Here is a tiny trained network, its code and every weight. The questions are about switching its units off for an input and a target symbol, where a switched-off unit gives its printed mean instead of its output.

import numpy as np


def w(rows, s, z=0):
    codes = np.array(rows[::2]) - 128.0
    scale = np.full(codes.shape[1], s)
    scale[-1] = z or s
    return codes * scale


def norm(h):
    return h / np.sqrt((h * h).mean(-1, keepdims=True) + 1e-5)


def f(y):
    return np.maximum(y, 0)


def softmax(a):
    e = np.exp(a - a.max(-1, keepdims=True))
    return e / e.sum(-1, keepdims=True)


def log_softmax(a):
    a = a - a.max(-1, keepdims=True)
    return a - np.log(np.exp(a).sum(-1, keepdims=True))


def net(x, mask):
    ids = ['βζηθλπψω'.index(c) for c in x.split()]
    T = len(ids)
    res = E[ids] + P[:T]
    u = 0
    for l in range(2):
        q, k, v = (norm(res) @ M[l].T for M in (Q, K, V))
        z = softmax(np.where(np.tri(T) > 0, q @ k.T / 4**0.5, -1e9)) @ v
        res = res + np.where(mask[u], z, O[l][:, -1]) @ O[l][:, :-1]
        u += 1
        y = f(norm(res) @ A[l][:, :-1].T + A[l][:, -1])
        res = res + np.where(mask[u : u + 8], y, B[l][:, -1]) @ B[l][:, :-1]
        u += 8
    return log_softmax(norm(res)[-1] @ U[:, :-1].T + U[:, -1])


Q, K, V, O, A, B = {}, {}, {}, {}, {}, {}
E = w([
[199,169,105,79],'β',
[234,63,106,131],'ζ',
[247,247,66,158],'η',
[96,117,94,127],'θ',
[80,136,6,58],'λ',
[158,105,140,138],'π',
[146,182,60,181],'ψ',
[107,128,84,44],'ω',
],0.022)
P = w([
[31,50,242,124],'0',
[241,175,35,134],'1',
[236,188,32,118],'2',
[236,177,35,116],'3',
[242,160,21,113],'4',
[240,189,29,119],'5',
[251,170,23,112],'6',
[242,179,14,103],'7',
[239,175,22,116],'8',
[233,173,1,103],'9',
],0.0052)
Q[0] = w([
[1,184,247,234],'L0H1',
[97,37,227,144],'L0H1',
[188,182,32,68],'L0H1',
[200,117,45,88],'L0H1',
],0.0098)
K[0] = w([
[190,254,60,143],'L0H1',
[196,73,31,119],'L0H1',
[65,146,232,88],'L0H1',
[114,55,232,117],'L0H1',
],0.012)
V[0] = w([
[113,2,120,190],'L0H1',
[99,127,92,117],'L0H1',
[87,210,105,182],'L0H1',
[22,5,67,206],'L0H1',
],0.0063)
O[0] = w([
[124,99,96,147,199],'L0H1',
[123,196,78,157,153],'L0H1',
[118,254,139,132,1],'L0H1',
[120,119,92,197,174],'L0H1',
],0.0089,0.0027)
A[0] = w([
[196,195,131,73,254],'L0N1',
[89,146,75,229,123],'L0N2',
[219,107,248,230,185],'L0N3',
[98,124,133,106,73],'L0N4',
[147,142,135,29,154],'L0N5',
[205,113,171,184,144],'L0N6',
[5,111,69,115,117],'L0N7',
[152,48,141,79,164],'L0N8',
],0.011,0.0042)
B[0] = w([
[190,33,189,154,254],'L0N1',
[191,83,224,141,186],'L0N2',
[39,164,1,94,185],'L0N3',
[110,127,108,82,129],'L0N4',
[217,149,167,141,178],'L0N5',
[111,111,40,124,193],'L0N6',
[209,210,141,84,170],'L0N7',
[123,18,175,112,192],'L0N8',
],0.0095,0.0091)
Q[1] = w([
[92,121,192,88],'L1H1',
[172,151,83,142],'L1H1',
[66,133,186,116],'L1H1',
[190,83,7,140],'L1H1',
],0.015)
K[1] = w([
[206,58,100,140],'L1H1',
[54,147,155,153],'L1H1',
[246,46,16,202],'L1H1',
[7,184,236,143],'L1H1',
],0.011)
V[1] = w([
[46,216,182,160],'L1H1',
[1,144,169,44],'L1H1',
[75,108,175,159],'L1H1',
[202,123,161,48],'L1H1',
],0.0087)
O[1] = w([
[246,88,129,125,19],'L1H1',
[169,108,45,93,1],'L1H1',
[117,91,103,73,79],'L1H1',
[105,195,126,70,219],'L1H1',
],0.014,0.0075)
A[1] = w([
[153,104,141,10,56],'L1N1',
[85,178,70,78,154],'L1N2',
[146,151,102,237,116],'L1N3',
[154,27,250,120,112],'L1N4',
[192,66,90,180,95],'L1N5',
[63,39,70,141,109],'L1N6',
[163,221,76,254,1],'L1N7',
[209,46,54,108,78],'L1N8',
],0.0077,0.0072)
B[1] = w([
[200,109,26,34,156],'L1N1',
[168,140,115,211,235],'L1N2',
[92,26,81,172,228],'L1N3',
[6,51,177,164,246],'L1N4',
[65,214,120,181,195],'L1N5',
[155,146,245,95,253],'L1N6',
[58,156,88,3,194],'L1N7',
[123,127,195,124,203],'L1N8',
],0.0068,0.0034)
U = w([
[137,126,168,33,99],'β',
[5,102,91,134,144],'ζ',
[55,169,208,139,7],'η',
[91,161,154,255,27],'θ',
[188,158,84,174,220],'λ',
[166,18,74,141,237],'π',
[231,64,202,157,151],'ψ',
[121,170,63,60,133],'ω',
],0.0099,0.0018)

Each question gives the input, a string of symbols that net reads in full, and the target symbol t.
The units are the heads (4 rows each of Q, K, V and O) and the neurons (one row each of A and B). Each row of codes is followed by its name. A weight is (code - 128) times the scale printed after its matrix; where a second scale follows, it is the last column's (O, A, B and U).
mask holds one flag per unit, layer by layer, with each layer's heads first. A switched-off unit (its flag False) gives its mean, the last column of its rows in O or B, instead of its output. The means were averaged over made-up inputs and are rounded, as every weight is.
A unit's drop is (log p(t) with every unit on - log p(t) with that unit switched off) / (log p(t) with every unit on - log p(t) with every unit switched off).
The circuit of an input: a set's keep is (log p(t) with only the set's units on - log p(t) with every unit switched off) / (log p(t) with every unit on - log p(t) with every unit switched off). Starting from the 12 units with the biggest drops (on a tie, the unit counted first), units are removed one at a time, each time the one whose removal leaves the highest keep (on an exact tie, the one counted first), for as long as the keep stays at least 0.8.
units of the circuit, in order: the units of the circuit, biggest drop first
top k neurons: the k neurons with the biggest drops, biggest first
k most important neurons of layer l: the k neurons of layer l with the biggest drops, biggest first
drop of u: that unit's drop, to one decimal
input π π ω, target π: units of the circuit, in order -> L1H1, L0N3, L0N1
input β π θ η ψ λ, target β: units of the circuit, in order -> L0H1
input π ζ β ζ, target π: 2 most important neurons of layer 0 -> L0N3, L0N1
input λ ψ ω ψ β, target λ: top 2 neurons -> L0N2, L0N8
input π π η θ η π β β, target π: units of the circuit, in order -> L1H1, L0H1, L0N1
input β ω ω ψ θ λ π ζ, target β: units of the circuit, in order -> L0H1, L1H1
input ζ ζ ω ζ, target ζ: units of the circuit, in order -> L1H1, L0N3
input θ π ψ β θ π ψ β π, target ζ: top 2 neurons -> L0N3, L0N7
input ψ ζ θ β λ π ψ ψ, target ψ: units of the circuit, in order -> L1H1, L0H1
input η θ β ω λ π λ ψ, target η: 2 most important neurons of layer 0 -> L0N1, L0N3
input ψ θ ζ θ β θ ω ψ λ ω, target ψ: 3 most important neurons of layer 0 -> L0N5, L0N1, L0N8
input λ ψ ζ, target λ: 2 most important neurons of layer 1 -> L1N5, L1N4
input π ζ ψ η, target π: drop of L1H1 -> 0.4
input ψ ψ ζ β ω, target ψ: drop of L0N5 -> 0.3
input θ λ π ω η ψ λ θ θ, target θ: top neuron -> L0N7
input λ λ ω, target λ: drop of L0H1 -> 0.3
input π ω η ω π ω λ, target π: top 2 neurons -> L0N3, L0N5
